Each row has a name. Each piece below is followed by the name of the row it came from. Each question is about the rows just above it.

doza: [113 147 139 111 139 161 125 117 145 183 108 129 143 115  75  84 136 178
 136 150 124 183  60 124 117 128 154 114 124]
suvez: [104  36 136 121 144 129 175 159 174 134 152 174 182 124 129 105  77 142
 102 137 155 134 147 108 114 117 105  97 145]
Keso: [117  52 139 141 129 152 124 174 174 175 105 159 134 182 129 144 157 132
  83 110 118  81  75 114 117 108 105 202 128]
lito: [111  91 115 113 122 125 129  50 103 174 144 138 188 183 108 116 120 110
 121 132 129 181 159 139 142 118  92 127 131]
asked: [129 152 124 174 174 175 105 159 134 182 129 144] -> Keso
asked: [108 114 117 105] -> suvez
asked: [116 120 110 121 132 129 181 159 139] -> lito
asked: [175 105 159] -> Keso

puz: [ 82 123 159 160 204  99  73 144  92  58 131 110 153 141 126 170 121 186
 112  32 155 142  90 133  71  61 175 109]
gefar: [ 87 199 146 157 178 121 151 150 109 121 137 186 152 125 142 196 134 169
 145  58 176 151 116 138 128 101 170 141]
Bis: [158 107 123 122 102  80  96 128 156 137 109 231 201 162  84 135 100 163
 174 135  88  82 109  98 142 130 125 125]
fopaz: [ 84 135 100 163 174 135  88  84 109  98 142  47 143 149  82  67 111 163
 103 170  82 125 109 142  88 125 130  98]
Where do [ 82 125 109 142  88 125 130  98] appear? -> fopaz
asked: [ 84 135 100 163 174 135  88  82 109  98 142] -> Bis
asked: [186 112] -> puz
asked: [152 125 142] -> gefar
Where do [ 47 143 149  82  67 111 163 103 170  82 125 109] appear? -> fopaz
asked: [100 163 174 135  88  84] -> fopaz
The row with [138 128] is -> gefar

Roz: [127 116 127 146  70 140 151 128 115]
pegob: [127 116 151 146 127 115 128  98 140]
zut: [127 116 151 146 140 151 128  70 140]
The row with [151 146 140 151 128  70 140] is -> zut
Where do [116 151 146 127 115 128  98 140] appear? -> pegob
Which row holds [146  70 140 151 128]? -> Roz

kemo: [167  88  83  79  13  75 183  48]
Ludu: [184 198 177 134  81 210  76  85]
biser: [186 113 113 158 135 133 164 112]
mab: [130 174 106 162 140  98 128 127]
lalok: [174 106 162 140  97 179 174 158]
kepog: [109 165 124 183 186 113 114 167]
guf: [169 108 144 121 102 146 118 121]
asked: [124 183 186 113 114] -> kepog
Where do [186 113 114] appear? -> kepog
asked: [174 106 162 140  98] -> mab
[113 158 135] is in which row? -> biser
asked: [108 144 121 102 146 118 121] -> guf
asked: [109 165 124 183 186 113] -> kepog

fidat: [140 138  65 113 134 162 140 125 137 127]
gev: [145 158 122 107  98 128 167  99 126 121]
Temer: [ 79 162 157 107  86 132 180 105 127 113]
noda: [129 139 102 118 127 146 139 122 132 126]
pitu: [ 91 134 146 123  97 125 158 126 127 115]
pona: [120 137 171 128  86 180 132 118 124 130]
rugum: [ 98  93 125 145 102 118 139 158 126 113]
leni: [176 162 152 116 171 127  95  95 127 154]
gepuv: [120  43  99 172 122 107 103 195 126 115]
Pugad: [ 80  93 153 148  89 104 147 158 122 108]
asked: [147 158 122] -> Pugad
asked: [162 157 107  86 132 180 105 127 113] -> Temer
[ 86 132 180] is in which row? -> Temer
Where do [146 139 122 132] appear? -> noda

kisig: [125 136 135 127 127]
ridan: [128 124 126 130 128]
zefo: [128 128 128 128 128]
nub: [129 120 124 131 128]
Dob: [136 130 123 125 132]
ruk: [142  38 126 136 135]
som: [123 159 129 125 125]
bafi: [129 121 125 131 128]
lib: [132 104 127 130 130]
Gili: [129 123 125 130 128]
[126 130 128] is in which row? -> ridan
[123 125 130] is in which row? -> Gili
asked: [126 136 135] -> ruk
asked: [127 130] -> lib
asked: [124 126 130] -> ridan
asked: [129 120 124] -> nub

